Here is a tiny trained network, its code and every weight. The questions are about switching its units off for an input and a target symbol, where a switched-off unit gives its printed mean instead of its output.

import numpy as np


def w(rows, s, z=0):
    codes = np.array(rows[::2]) - 128.0
    scale = np.full(codes.shape[1], s)
    scale[-1] = z or s
    return codes * scale


def norm(h):
    return h / np.sqrt((h * h).mean(-1, keepdims=True) + 1e-5)


def f(y):
    return np.maximum(y, 0)


def softmax(a):
    e = np.exp(a - a.max(-1, keepdims=True))
    return e / e.sum(-1, keepdims=True)


def log_softmax(a):
    a = a - a.max(-1, keepdims=True)
    return a - np.log(np.exp(a).sum(-1, keepdims=True))


def net(x, mask):
    ids = ['ΘΩβγδεζμτψ'.index(c) for c in x.split()]
    T = len(ids)
    res = E[ids] + P[:T]
    u = 0
    for l in range(3):
        q, k, v = (norm(res) @ M[l].T for M in (Q, K, V))
        z = softmax(np.where(np.tri(T) > 0, q @ k.T / 2**0.5, -1e9)) @ v
        res = res + np.where(mask[u], z, O[l][:, -1]) @ O[l][:, :-1]
        u += 1
        y = f(norm(res) @ A[l][:, :-1].T + A[l][:, -1])
        res = res + np.where(mask[u : u + 8], y, B[l][:, -1]) @ B[l][:, :-1]
        u += 8
    return log_softmax(norm(res)[-1] @ U[:, :-1].T + U[:, -1])


Q, K, V, O, A, B = {}, {}, {}, {}, {}, {}
E = w([
[165,154,252,191,102,120,184,161,73],'Θ',
[169,163,160,133,123,177,58,87,39],'Ω',
[92,162,179,139,173,153,25,118,89],'β',
[157,157,90,179,141,162,126,119,166],'γ',
[160,179,72,137,180,170,172,179,63],'δ',
[166,149,103,142,129,150,159,150,182],'ε',
[140,30,196,119,144,107,129,182,190],'ζ',
[54,102,175,174,150,48,99,195,108],'μ',
[155,65,142,153,38,94,174,38,89],'τ',
[64,232,155,202,151,214,240,127,181],'ψ',
],0.025)
P = w([
[248,151,185,159,210,54,132,97,139],'0',
[195,161,188,151,214,62,137,94,150],'1',
[174,159,181,157,207,73,140,98,141],'2',
[167,156,173,143,195,85,135,99,129],'3',
[158,151,165,132,185,94,133,107,125],'4',
[149,147,157,128,177,101,128,113,119],'5',
[142,142,148,125,170,110,124,123,113],'6',
[132,137,140,120,167,117,120,134,106],'7',
[127,137,129,114,156,122,115,140,102],'8',
[121,136,117,107,145,131,110,147,98],'9',
[116,137,105,100,134,139,109,150,92],'10',
[109,139,87,91,122,146,106,155,88],'11',
[98,139,76,93,117,146,97,162,82],'12',
[86,144,60,92,106,143,87,169,75],'13',
],0.016)
Q[0] = w([
[175,152,141,118,138,121,75,124,37],'0.h0',
[120,150,96,208,102,133,253,193,167],'0.h0',
],0.011)
K[0] = w([
[40,152,90,125,56,150,95,133,54],'0.h0',
[254,217,189,234,185,152,167,139,159],'0.h0',
],0.0097)
V[0] = w([
[90,77,89,77,94,70,165,111,118],'0.h0',
[95,254,87,148,77,147,91,95,54],'0.h0',
],0.008)
O[0] = w([
[95,9,198,204,212,192,174,103,153,2],'0.h0',
[174,81,126,146,133,140,158,158,142,155],'0.h0',
],0.012,0.0085)
A[0] = w([
[88,160,81,123,253,197,84,65,138,138],'0.n0',
[190,170,136,160,155,194,164,148,125,210],'0.n1',
[168,134,37,145,179,92,136,89,186,167],'0.n2',
[213,58,138,133,74,73,137,154,201,113],'0.n3',
[155,109,153,119,195,132,107,142,126,145],'0.n4',
[84,111,123,116,133,66,86,136,121,71],'0.n5',
[130,105,79,142,118,52,133,169,106,3],'0.n6',
[105,162,15,133,128,154,142,135,178,57],'0.n7',
],0.013,0.0063)
B[0] = w([
[160,89,118,124,201,153,208,105,109,158],'0.n0',
[107,135,131,155,228,161,123,133,141,254],'0.n1',
[206,118,173,88,134,100,136,96,186,175],'0.n2',
[122,58,117,66,150,58,141,73,86,161],'0.n3',
[187,132,92,178,154,149,136,162,127,171],'0.n4',
[128,146,160,118,177,177,53,110,174,172],'0.n5',
[78,151,95,71,152,90,121,91,146,139],'0.n6',
[145,98,139,2,100,133,88,141,160,171],'0.n7',
],0.015,0.01)
Q[1] = w([
[158,109,50,192,174,132,69,121,37],'1.h0',
[173,144,84,70,169,196,5,1,65],'1.h0',
],0.0098)
K[1] = w([
[31,35,66,91,78,223,103,165,75],'1.h0',
[51,14,20,37,79,254,88,201,162],'1.h0',
],0.0064)
V[1] = w([
[203,190,239,141,94,139,222,136,2],'1.h0',
[207,212,70,118,139,123,218,70,206],'1.h0',
],0.007)
O[1] = w([
[86,7,149,93,92,180,158,230,215,153],'1.h0',
[42,104,51,216,162,141,72,174,49,253],'1.h0',
],0.012,0.0043)
A[1] = w([
[158,43,108,80,137,70,171,113,147,86],'1.n0',
[102,113,151,105,139,37,155,195,78,123],'1.n1',
[67,56,171,116,32,126,199,110,120,2],'1.n2',
[72,46,176,126,2,157,220,145,152,38],'1.n3',
[99,113,201,70,108,93,119,153,70,85],'1.n4',
[96,98,140,81,131,81,108,121,86,207],'1.n5',
[108,202,119,145,116,150,151,117,167,153],'1.n6',
[153,99,147,147,121,127,115,136,76,114],'1.n7',
],0.019,0.0072)
B[1] = w([
[114,143,100,5,228,38,228,63,152,198],'1.n0',
[170,118,67,67,172,79,135,58,137,238],'1.n1',
[161,155,240,70,124,204,18,182,141,152],'1.n2',
[143,191,211,122,110,226,14,134,51,171],'1.n3',
[178,70,178,180,139,62,147,95,110,205],'1.n4',
[176,96,150,150,127,127,172,189,94,254],'1.n5',
[123,223,107,130,139,46,161,182,85,171],'1.n6',
[125,116,135,123,166,42,148,142,196,225],'1.n7',
],0.017,0.0065)
Q[2] = w([
[84,167,24,249,153,144,146,197,9],'2.h0',
[177,99,158,67,168,90,93,180,131],'2.h0',
],0.013)
K[2] = w([
[86,175,44,7,54,149,203,133,67],'2.h0',
[157,95,125,113,117,227,41,116,120],'2.h0',
],0.013)
V[2] = w([
[173,72,85,129,214,203,2,109,60],'2.h0',
[232,84,101,167,142,117,24,25,208],'2.h0',
],0.0068)
O[2] = w([
[110,85,228,139,96,111,105,62,164,255],'2.h0',
[156,65,83,83,12,201,139,82,72,189],'2.h0',
],0.011,0.0097)
A[2] = w([
[141,79,81,107,168,117,89,105,107,37],'2.n0',
[150,147,68,133,57,78,74,162,210,2],'2.n1',
[47,204,111,135,162,86,211,187,151,71],'2.n2',
[158,95,111,183,89,154,159,214,210,102],'2.n3',
[81,146,144,92,83,103,60,119,142,116],'2.n4',
[105,98,67,110,149,38,228,100,152,167],'2.n5',
[94,184,107,160,132,177,122,144,139,170],'2.n6',
[140,161,61,73,121,127,202,154,249,33],'2.n7',
],0.019,0.0053)
B[2] = w([
[77,97,119,113,55,140,148,100,134,254],'2.n0',
[181,79,255,61,151,160,100,102,45,142],'2.n1',
[102,143,221,171,158,64,136,154,11,182],'2.n2',
[191,143,144,124,112,119,144,55,71,136],'2.n3',
[81,138,179,45,192,138,137,190,83,162],'2.n4',
[37,158,112,44,249,85,118,155,127,254],'2.n5',
[183,116,129,102,100,70,171,143,117,155],'2.n6',
[167,52,209,137,207,19,151,78,140,187],'2.n7',
],0.02,0.0097)
U = w([
[135,130,90,79,135,59,183,110,200,152],'Θ',
[209,63,180,116,88,88,170,130,127,88],'Ω',
[114,162,152,65,136,239,114,204,89,160],'β',
[55,153,106,127,79,165,154,98,72,198],'γ',
[117,92,102,157,176,128,38,137,114,29],'δ',
[153,86,59,116,135,119,98,175,39,38],'ε',
[166,217,98,135,129,116,87,82,113,109],'ζ',
[71,153,140,161,164,161,145,7,41,2],'μ',
[139,105,97,158,176,203,155,154,122,190],'τ',
[110,159,174,198,97,113,215,178,99,226],'ψ',
],0.014,0.01)

Each question gives the input, a string of symbols that net reads in full, and the target symbol t.
The units are the heads (2 rows each of Q, K, V and O) and the neurons (one row each of A and B). Each row of codes is followed by its name. A weight is (code - 128) times the scale printed after its matrix; where a second scale follows, it is the last column's (O, A, B and U).
mask holds one flag per unit, layer by layer, with each layer's heads first. A switched-off unit (its flag False) gives its mean, the last column of its rows in O or B, instead of its output. The means were averaged over made-up inputs and are rounded, as every weight is.
A unit's drop is (log p(t) with every unit on - log p(t) with that unit switched off) / (log p(t) with every unit on - log p(t) with every unit switched off).
The circuit of an input: a set's keep is (log p(t) with only the set's units on - log p(t) with every unit switched off) / (log p(t) with every unit on - log p(t) with every unit switched off). Starting from the 12 units with the biggest drops (on a tie, the unit counted first), units are removed one at a time, each time the one whose removal leaves the highest keep (on an exact tie, the one counted first), for as long as the keep stays at least 0.8.
circuit, biggest first: the units of the circuit, biggest drop first
most important unit: the unit with the biggest drop
top k neurons: the k neurons with the biggest drops, biggest first
k most important neurons of layer l: the k neurons of layer l with the biggest drops, biggest first
input μ ζ Ω δ, target ψ: circuit, biggest first => [0.n3; 1.n1; 1.n0; 2.n5]
input Ω ζ β, target ζ: top 3 neurons => [0.n0; 0.n3; 2.n5]
input τ μ ζ Θ δ Ω Ω ε Ω ζ ζ δ μ, target ψ: top 3 neurons => [0.n5; 1.n5; 0.n3]
input γ γ Ω Ω Ω Θ Ω γ ψ γ, target β: circuit, biggest first => [0.n7; 2.n4; 1.n1]
input Ω δ β, target δ: 3 most important neurons of layer 0 => [0.n0; 0.n7; 0.n3]
input ζ ζ Ω ε ε τ δ Ω Ω μ μ Θ ε, target β: circuit, biggest first => [0.n7; 2.n4; 1.n1]
input ε ζ δ Ω β γ ζ β ε Θ ζ, target β: circuit, biggest first => [0.h0; 0.n5; 2.n4; 2.n7]
input Θ Ω Θ Ω μ β ε ε, target Ω: 4 most important neurons of layer 1 => [1.n1; 1.n7; 1.n4; 1.n5]
input β Ω Ω, target β: circuit, biggest first => [1.n4; 1.h0; 1.n1; 2.n7]
input γ Θ ψ ζ Θ Ω ζ ε Ω Ω ψ Ω μ Θ, target β: 4 most important neurons of layer 0 => [0.n5; 0.n7; 0.n4; 0.n3]
input ζ ζ ζ, target β: most important unit => 0.h0
input ζ Ω Ω Ω Ω, target Ω: circuit, biggest first => [0.h0; 2.n5]
input ζ ψ Ω Θ Θ Ω β τ β, target τ: 3 most important neurons of layer 0 => [0.n0; 0.n4; 0.n3]
input δ ψ Ω β, target ψ: top 3 neurons => [1.n1; 0.n7; 0.n3]
input Ω Ω Ω ζ ε Ω β Ω, target β: most important unit => 0.n3
input Ω μ Ω, target μ: top 3 neurons => [0.n0; 1.n5; 0.n5]
input ζ γ Ω β, target γ: top 2 neurons => [0.n2; 0.n0]
input ζ ζ ζ τ Ω δ β Θ β, target β: top 3 neurons => [0.n2; 0.n3; 1.n4]
input Θ ζ τ ε τ τ Ω Ω Ω ζ τ δ Θ τ, target β: circuit, biggest first => [0.h0; 1.n2; 0.n1]
input Ω δ Ω Θ γ γ β, target γ: top 4 neurons => [0.n7; 0.n2; 2.n0; 0.n0]
input ζ τ Ω γ β ε β ζ ζ Ω Ω Ω β, target β: top 4 neurons => [0.n3; 1.n0; 1.n1; 1.n4]
input ζ Θ τ β, target τ: top 3 neurons => [0.n0; 0.n4; 1.n0]
input ζ Ω τ Ω Ω ζ ε Ω ε β, target ε: 2 most important neurons of layer 0 => [0.n7; 0.n2]
input ζ ζ ε β ζ ψ ζ Θ, target Θ: circuit, biggest first => [1.n1; 2.n2]
input ε δ Ω Ω Θ ζ Ω ζ Ω μ β, target μ: top 2 neurons => [0.n0; 1.n5]
input Ω ε Ω Ω Ω ε Ω Ω ζ Θ ψ Ω ψ ζ, target Ω: top 3 neurons => [0.n1; 0.n5; 1.n5]
input γ ψ ζ β Ω, target ζ: 2 most important neurons of layer 0 => [0.n3; 0.n5]
